Here is a tiny trained network, its code and every weight. The questions are about switching its units off for an input and a class, where a switched-off unit gives its printed mean instead of its output.

import numpy as np


def w(rows, s, z=0):
    codes = np.array(rows[::2]) - 128.0
    scale = np.full(codes.shape[1], s)
    scale[-1] = z or s
    return codes * scale


def f(y):
    return y / 2 * (1 + np.tanh(0.7978845608 * (y + 0.044715 * y**3)))


def log_softmax(a):
    a = a - a.max(-1, keepdims=True)
    return a - np.log(np.exp(a).sum(-1, keepdims=True))


def net(x, mask):
    res = np.array(x, float).reshape(1, 6) / 4 @ E
    y = f(res @ A[0][:, :-1].T + A[0][:, -1])
    res = res + np.where(mask, y, B[0][:, -1]) @ B[0][:, :-1]
    return log_softmax(res[-1] @ U[:, :-1].T + U[:, -1])


A, B = {}, {}
E = w([
[129,135,129,127],'x0',
[137,157,224,115],'x1',
[143,196,77,73],'x2',
[132,133,122,123],'x3',
[2,128,153,126],'x4',
[109,48,139,61],'x5',
],0.011)
A[0] = w([
[147,94,174,76,94],'N1',
[127,83,84,159,99],'N2',
[194,92,138,160,168],'N3',
[41,135,141,85,208],'N4',
[37,76,146,109,173],'N5',
[67,172,142,164,20],'N6',
[110,127,197,119,198],'N7',
[138,118,118,66,100],'N8',
[188,107,133,141,117],'N9',
[118,49,129,109,102],'N10',
[97,98,131,185,205],'N11',
[85,140,134,121,140],'N12',
[246,109,91,68,235],'N13',
[34,76,93,152,150],'N14',
[112,216,123,52,206],'N15',
[107,58,137,144,170],'N16',
[84,127,155,130,168],'N17',
[62,179,135,121,93],'N18',
[113,135,209,116,252],'N19',
[101,155,61,167,158],'N20',
[112,187,159,156,75],'N21',
[120,161,103,64,253],'N22',
[142,141,112,188,37],'N23',
[136,110,172,62,80],'N24',
[120,82,96,91,61],'N25',
[170,155,158,154,109],'N26',
[125,186,115,100,124],'N27',
[104,88,179,178,245],'N28',
[192,144,88,125,111],'N29',
[134,109,166,186,208],'N30',
[67,92,100,146,88],'N31',
[146,142,116,158,49],'N32',
[69,141,112,147,167],'N33',
[112,83,49,147,105],'N34',
[98,145,131,188,98],'N35',
[105,47,112,132,147],'N36',
[172,120,99,166,98],'N37',
[116,77,134,99,95],'N38',
],0.014,0.0029)
B[0] = w([
[99,178,161,190,165],'N1',
[96,91,108,136,153],'N2',
[143,155,63,92,192],'N3',
[156,169,76,129,194],'N4',
[148,141,95,114,204],'N5',
[92,173,113,87,160],'N6',
[146,102,109,164,178],'N7',
[108,158,146,183,150],'N8',
[151,181,93,96,175],'N9',
[137,190,145,121,171],'N10',
[122,78,89,135,167],'N11',
[172,123,117,82,150],'N12',
[136,166,74,137,251],'N13',
[153,159,95,153,194],'N14',
[161,2,123,184,194],'N15',
[155,102,109,114,173],'N16',
[156,139,108,129,160],'N17',
[153,169,90,93,168],'N18',
[122,109,99,175,193],'N19',
[117,125,123,195,175],'N20',
[66,150,157,149,159],'N21',
[151,85,71,218,177],'N22',
[105,167,169,106,151],'N23',
[77,196,177,178,160],'N24',
[87,203,228,156,152],'N25',
[82,131,132,179,169],'N26',
[151,94,163,141,160],'N27',
[152,103,91,153,193],'N28',
[95,138,101,130,191],'N29',
[177,105,95,156,176],'N30',
[114,175,100,138,163],'N31',
[117,146,162,117,140],'N32',
[160,162,48,69,163],'N33',
[59,72,115,210,174],'N34',
[160,158,155,120,153],'N35',
[101,141,86,155,173],'N36',
[66,178,116,110,168],'N37',
[138,166,149,148,156],'N38',
],0.0066,0.013)
U = w([
[79,156,138,212,210],'0',
[177,155,101,125,252],'1',
[193,220,80,62,79],'2',
[143,137,112,152,210],'3',
[3,249,194,224,12],'4',
[214,44,99,171,35],'5',
[92,70,202,12,42],'6',
],0.0076,0.0039)

Each question gives the input, the list of numbers given to net, and the class t.
The units are the neurons (one row each of A and B). Each row of codes is followed by its name. A weight is (code - 128) times the scale printed after its matrix; where a second scale follows, it is the last column's (A, B and U).
mask holds one flag per neuron, in row order. A switched-off neuron (its flag False) gives its mean, the last column of its row in B, instead of its output. The means were averaged over made-up inputs and are rounded, as every weight is.
A unit's drop is (log p(t) with every unit on - log p(t) with that unit switched off) / (log p(t) with every unit on - log p(t) with every unit switched off).
The circuit of an input: a set's keep is (log p(t) with only the set's units on - log p(t) with every unit switched off) / (log p(t) with every unit on - log p(t) with every unit switched off). Starting from the 12 units with the biggest drops (on a tie, the unit counted first), units are removed one at a time, each time the one whose removal leaves the highest keep (on an exact tie, the one counted first), for as long as the keep stays at least 0.8.
units of the circuit, in order: the units of the circuit, biggest drop first
most important unit: the unit with the biggest drop
top k neurons: the k neurons with the biggest drops, biggest first
drop of u: that unit's drop, to one decimal
input [-1,-6,-8,-2,6,-4], class 5: units of the circuit, in order : [N11, N28, N16]
input [0,0,7,2,-3,-2], class 5: units of the circuit, in order : [N15, N22]
input [-5,-6,0,4,-8,3], class 2: units of the circuit, in order : [N13, N15]
input [6,-3,-3,-7,4,-7], class 1: most important unit : N33
input [6,3,5,-1,-3,-7], class 4: units of the circuit, in order : [N21, N26]
input [2,5,-5,-5,7,6], class 2: top 2 neurons : [N5, N4]
input [-6,-7,-2,2,-6,-2], class 0: units of the circuit, in order : [N34, N37]
input [7,1,-7,-2,-7,-5], class 2: top 2 neurons : [N3, N9]
input [-6,-6,-4,7,8,-8], class 2: units of the circuit, in order : [N33, N18, N12]
input [-1,-7,8,1,-4,-8], class 4: units of the circuit, in order : [N37, N20]
input [1,-8,0,-7,-4,-3], class 0: top 2 neurons : [N34, N20]
input [5,-5,8,7,4,-3], class 5: top 2 neurons : [N15, N22]
input [4,2,3,7,-5,-8], class 4: top 2 neurons : [N26, N21]
input [3,0,1,-3,-4,-5], class 4: units of the circuit, in order : [N26, N33, N37]
input [7,8,5,-4,-3,3], class 0: most important unit : N24
input [-5,-2,8,0,0,2], class 5: top 2 neurons : [N15, N22]
input [-2,-2,-4,1,-4,4], class 2: top 2 neurons : [N15, N3]
input [-6,-2,8,6,-7,-5], class 5: top 3 neurons : [N15, N22, N27]
input [3,6,-8,0,-8,-3], class 2: top 4 neurons : [N3, N9, N15, N34]
input [7,-6,-5,-2,-8,8], class 2: most important unit : N3
input [6,4,4,8,6,-6], class 1: top 2 neurons : [N15, N18]
input [4,2,-7,-6,4,2], class 5: drop of N7 : 0.1
input [4,-7,4,6,-2,-3], class 0: drop of N34 : 0.2
input [1,7,-8,-5,-1,3], class 5: drop of N24 : -0.2
